Here is a tiny trained network, its code and every weight. The questions are about switching its units off for an input and a class, where a switched-off unit gives its printed mean instead of its output.

import numpy as np


def w(rows, s, z=0):
    codes = np.array(rows[::2]) - 128.0
    scale = np.full(codes.shape[1], s)
    scale[-1] = z or s
    return codes * scale


def f(y):
    return y / 2 * (1 + np.tanh(0.7978845608 * (y + 0.044715 * y**3)))


def log_softmax(a):
    a = a - a.max(-1, keepdims=True)
    return a - np.log(np.exp(a).sum(-1, keepdims=True))


def net(x, mask):
    res = np.array(x, float).reshape(1, 6) / 4 @ E
    y = f(res @ A[0][:, :-1].T + A[0][:, -1])
    res = res + np.where(mask, y, B[0][:, -1]) @ B[0][:, :-1]
    return log_softmax(res[-1] @ U[:, :-1].T + U[:, -1])


A, B = {}, {}
E = w([
[165,176,64,93,120,200,67],'x0',
[186,142,71,144,238,59,97],'x1',
[124,129,122,120,129,127,133],'x2',
[38,60,129,88,200,162,100],'x3',
[255,54,167,42,143,149,162],'x4',
[126,131,123,125,135,130,139],'x5',
],0.0073)
A[0] = w([
[58,73,134,78,189,168,77,89],'n0',
[89,106,166,139,2,172,186,116],'n1',
[165,117,84,143,230,44,103,98],'n2',
[59,193,122,181,118,95,91,74],'n3',
[111,89,198,180,130,28,171,113],'n4',
[50,167,107,165,111,100,88,104],'n5',
[199,60,172,57,125,137,128,97],'n6',
[34,173,114,208,126,128,85,98],'n7',
[102,111,189,140,54,201,142,83],'n8',
[89,99,155,105,37,161,134,95],'n9',
[203,227,131,143,43,83,130,111],'n10',
[149,192,61,61,108,225,11,94],'n11',
[61,57,122,86,195,190,96,90],'n12',
[169,183,85,101,126,230,74,209],'n13',
[202,156,81,208,227,33,109,131],'n14',
[71,172,86,189,93,99,100,134],'n15',
[48,96,130,64,195,160,111,92],'n16',
[86,81,195,162,140,51,195,96],'n17',
[147,158,116,142,103,127,152,248],'n18',
[58,88,126,67,225,184,103,146],'n19',
[102,94,196,133,137,26,198,84],'n20',
],0.0072,0.011)
B[0] = w([
[198,170,175,169,43,70,169,156],'n0',
[94,189,139,58,114,151,81,178],'n1',
[90,231,105,16,28,232,44,173],'n2',
[229,120,50,78,189,168,179,144],'n3',
[122,137,196,180,208,172,103,164],'n4',
[199,119,107,80,165,115,142,153],'n5',
[229,135,2,43,217,131,213,177],'n6',
[211,128,87,33,166,122,204,166],'n7',
[142,220,100,48,119,185,71,147],'n8',
[129,170,108,76,117,161,78,147],'n9',
[154,164,170,194,57,21,143,169],'n10',
[146,170,215,233,211,195,126,171],'n11',
[181,180,152,168,38,63,153,161],'n12',
[86,91,215,145,193,112,150,227],'n13',
[89,170,170,55,77,166,85,205],'n14',
[199,64,115,62,188,123,189,168],'n15',
[165,147,171,143,92,107,145,154],'n16',
[131,162,185,187,188,167,115,157],'n17',
[41,33,195,101,148,65,153,254],'n18',
[133,152,186,134,72,42,154,197],'n19',
[166,164,182,207,190,224,112,151],'n20',
],0.007,0.0092)
U = w([
[219,111,79,63,179,133,178,81],'0',
[82,110,150,106,138,103,127,254],'1',
[97,200,132,64,86,178,64,95],'2',
[85,90,152,120,142,115,134,230],'3',
[171,166,152,175,60,58,151,68],'4',
[126,148,157,203,204,193,113,92],'5',
[41,4,37,190,88,127,82,85],'6',
[136,136,26,197,105,171,97,57],'7',
],0.011,0.0076)

Each question gives the input, the list of numbers given to net, and the class t.
The units are the neurons (one row each of A and B). Each row of codes is followed by its name. A weight is (code - 128) times the scale printed after its matrix; where a second scale follows, it is the last column's (A, B and U).
mask holds one flag per neuron, in row order. A switched-off neuron (its flag False) gives its mean, the last column of its row in B, instead of its output. The means were averaged over made-up inputs and are rounded, as every weight is.
A unit's drop is (log p(t) with every unit on - log p(t) with that unit switched off) / (log p(t) with every unit on - log p(t) with every unit switched off).
The circuit of an input: a set's keep is (log p(t) with only the set's units on - log p(t) with every unit switched off) / (log p(t) with every unit on - log p(t) with every unit switched off). Starting from the 12 units with the biggest drops (on a tie, the unit counted first), units are removed one at a time, each time the one whose removal leaves the highest keep (on an exact tie, the one counted first), for as long as the keep stays at least 0.8.
units of the circuit, in order: the units of the circuit, biggest drop first
unit that matters most: the unit with the biggest drop
k most important neurons: the k neurons with the biggest drops, biggest first
input [-7,-1,-7,1,7,5], class 0: unit that matters most	n6
input [-6,8,-3,-2,-2,6], class 2: 2 most important neurons	n2, n14
input [-8,6,7,-3,3,-1], class 5: units of the circuit, in order	n20, n4
input [-7,3,-3,6,3,4], class 5: units of the circuit, in order	n20, n17
input [-6,8,0,5,-7,5], class 2: 3 most important neurons	n2, n14, n6
input [-8,-1,2,4,-2,6], class 5: units of the circuit, in order	n20, n17
input [-8,6,2,1,-1,7], class 5: units of the circuit, in order	n20, n4
input [-8,-4,-5,6,2,-3], class 5: units of the circuit, in order	n20, n17
input [-1,-4,-4,-8,-8,-5], class 0: units of the circuit, in order	n15, n3
input [8,-5,2,-1,-8,-1], class 0: units of the circuit, in order	n7, n15
input [-2,5,-7,7,-7,4], class 0: units of the circuit, in order	n7, n3
input [-8,5,1,-3,3,2], class 5: units of the circuit, in order	n20, n4
input [-8,-8,0,1,-5,2], class 2: 4 most important neurons	n1, n8, n9, n13
input [2,-7,-8,6,8,1], class 0: units of the circuit, in order	n6
input [7,-6,-7,8,4,2], class 4: 3 most important neurons	n12, n0, n19
input [8,-2,-3,6,-7,-7], class 5: 2 most important neurons	n11, n13
input [1,8,7,-4,-7,-6], class 2: 3 most important neurons	n14, n2, n6
input [-7,-5,-5,-4,6,2], class 5: 3 most important neurons	n20, n4, n17
input [5,8,6,2,4,-5], class 2: 2 most important neurons	n2, n14
input [8,-4,7,5,7,-7], class 5: 2 most important neurons	n11, n13
input [-3,7,-6,0,-1,-5], class 2: units of the circuit, in order	n2, n14
